Below is a small trained network, with its code and all its weights. Each question gives an input and a target symbol and asks what happens when units are switched off, that is, made to give their printed mean instead of their output.

import numpy as np


def w(rows, s, z=0):
    codes = np.array(rows[::2]) - 128.0
    scale = np.full(codes.shape[1], s)
    scale[-1] = z or s
    return codes * scale


def norm(h):
    return h / np.sqrt((h * h).mean(-1, keepdims=True) + 1e-5)


def f(y):
    return np.maximum(y, 0)


def softmax(a):
    e = np.exp(a - a.max(-1, keepdims=True))
    return e / e.sum(-1, keepdims=True)


def log_softmax(a):
    a = a - a.max(-1, keepdims=True)
    return a - np.log(np.exp(a).sum(-1, keepdims=True))


def net(x, mask):
    ids = ['ΞΩδθτφ'.index(c) for c in x.split()]
    T = len(ids)
    res = E[ids] + P[:T]
    r = norm(res)
    for j in range(3):
        rows = slice(2 * j, 2 * j + 2)
        q, k, v = (r @ M[0][rows].T for M in (Q, K, V))
        z = softmax(np.where(np.tri(T) > 0, q @ k.T / 2**0.5, -1e9)) @ v
        o = O[0][rows]
        res = res + np.where(mask[j], z, o[:, -1]) @ o[:, :-1]
    y = f(norm(res) @ A[0][:, :-1].T + A[0][:, -1])
    res = res + np.where(mask[3:27], y, B[0][:, -1]) @ B[0][:, :-1]
    return log_softmax(norm(res)[-1] @ U[:, :-1].T + U[:, -1])


Q, K, V, O, A, B = {}, {}, {}, {}, {}, {}
E = w([
[74,122,121,49],'Ξ',
[80,191,109,133],'Ω',
[93,182,255,120],'δ',
[94,158,160,151],'θ',
[159,154,211,87],'τ',
[176,192,67,101],'φ',
],0.005)
P = w([
[141,5,130,194],'0',
[115,136,107,90],'1',
[139,146,117,79],'2',
[152,159,125,78],'3',
[174,166,137,68],'4',
[182,174,158,69],'5',
[196,184,154,79],'6',
],0.0028)
Q[0] = w([
[187,115,61,104],'h0',
[200,244,140,111],'h0',
[178,41,76,154],'h1',
[138,22,90,177],'h1',
[137,178,100,33],'h2',
[158,111,173,1],'h2',
],0.0067)
K[0] = w([
[85,110,131,80],'h0',
[62,12,165,192],'h0',
[115,108,170,64],'h1',
[137,169,220,52],'h1',
[95,34,117,242],'h2',
[89,3,187,174],'h2',
],0.0054)
V[0] = w([
[153,17,160,158],'h0',
[208,175,157,254],'h0',
[58,101,195,123],'h1',
[196,118,166,58],'h1',
[184,160,151,30],'h2',
[144,174,57,101],'h2',
],0.0043)
O[0] = w([
[205,160,141,89,86],'h0',
[138,254,103,127,98],'h0',
[137,105,147,182,6],'h1',
[142,101,166,54,104],'h1',
[75,165,126,92,72],'h2',
[108,131,74,121,116],'h2',
],0.0056,0.0016)
A[0] = w([
[81,108,126,119,159],'n0',
[167,104,76,57,159],'n1',
[187,209,145,151,128],'n2',
[86,168,91,20,53],'n3',
[219,114,67,116,156],'n4',
[102,32,168,147,140],'n5',
[140,127,181,70,98],'n6',
[52,131,81,66,163],'n7',
[147,114,53,96,167],'n8',
[131,17,150,149,3],'n9',
[245,146,194,133,164],'n10',
[149,132,63,82,86],'n11',
[119,161,94,23,137],'n12',
[73,162,122,192,123],'n13',
[158,104,6,61,146],'n14',
[124,145,237,173,96],'n15',
[129,171,62,84,170],'n16',
[118,253,96,104,111],'n17',
[119,96,195,103,39],'n18',
[207,56,160,25,119],'n19',
[92,140,119,94,135],'n20',
[171,107,85,155,83],'n21',
[49,92,121,117,168],'n22',
[238,109,117,129,136],'n23',
],0.0047,0.0016)
B[0] = w([
[155,60,98,96,151],'n0',
[76,157,122,139,203],'n1',
[147,177,75,67,204],'n2',
[149,81,183,192,223],'n3',
[50,154,139,111,196],'n4',
[161,191,82,124,152],'n5',
[116,133,15,67,167],'n6',
[162,87,198,116,204],'n7',
[4,102,133,142,187],'n8',
[171,167,93,242,142],'n9',
[108,115,55,78,200],'n10',
[78,128,147,166,181],'n11',
[151,136,192,176,243],'n12',
[177,136,108,145,158],'n13',
[34,114,136,172,221],'n14',
[98,71,91,152,165],'n15',
[127,119,202,139,225],'n16',
[172,169,182,156,253],'n17',
[134,161,144,98,147],'n18',
[154,132,72,50,195],'n19',
[138,142,162,120,167],'n20',
[94,193,149,81,141],'n21',
[154,85,120,64,163],'n22',
[76,124,72,103,180],'n23',
],0.0037,0.0041)
U = w([
[123,15,77,73,4],'Ξ',
[81,100,212,169,78],'Ω',
[89,160,175,70,237],'δ',
[212,96,146,165,152],'θ',
[255,158,57,107,45],'τ',
[68,167,49,169,167],'φ',
],0.0072,0.0022)

Each question gives the input, a string of symbols that net reads in full, and the target symbol t.
The units are the heads (2 rows each of Q, K, V and O) and the neurons (one row each of A and B). Each row of codes is followed by its name. A weight is (code - 128) times the scale printed after its matrix; where a second scale follows, it is the last column's (O, A, B and U).
mask holds one flag per unit, heads first, then neurons. A switched-off unit (its flag False) gives its mean, the last column of its rows in O or B, instead of its output. The means were averaged over made-up inputs and are rounded, as every weight is.
A unit's drop is (log p(t) with every unit on - log p(t) with that unit switched off) / (log p(t) with every unit on - log p(t) with every unit switched off).
most important unit: the unit with the biggest drop
k most important neurons: the k neurons with the biggest drops, biggest first
heads that matter: for each layer, one digit per head in row order, 1 if its drop is at least 0.15 and else 0, layers parted by /
drop of u: that unit's drop, to one decimal
input φ θ θ Ω, target Ω: heads that matter	000
input Ξ τ θ, target Ξ: heads that matter	101
input θ Ξ θ, target τ: 2 most important neurons	[n14, n8]
input φ θ Ω Ξ φ φ, target Ω: heads that matter	100
input Ξ δ θ φ Ξ, target Ξ: heads that matter	100
input Ω δ Ω φ Ξ θ, target φ: heads that matter	010
input θ θ τ θ θ Ξ, target τ: most important unit	h2
input Ξ φ Ω φ Ξ φ θ, target Ξ: heads that matter	100
input Ξ θ θ θ Ω, target Ξ: heads that matter	110
input φ τ Ω, target Ω: heads that matter	000
input θ φ φ θ φ θ, target τ: heads that matter	000
input θ θ Ω, target τ: drop of n5	0.0
input Ω θ φ τ Ξ, target Ξ: drop of h2	0.5
input Ω τ τ, target τ: drop of n14	0.2
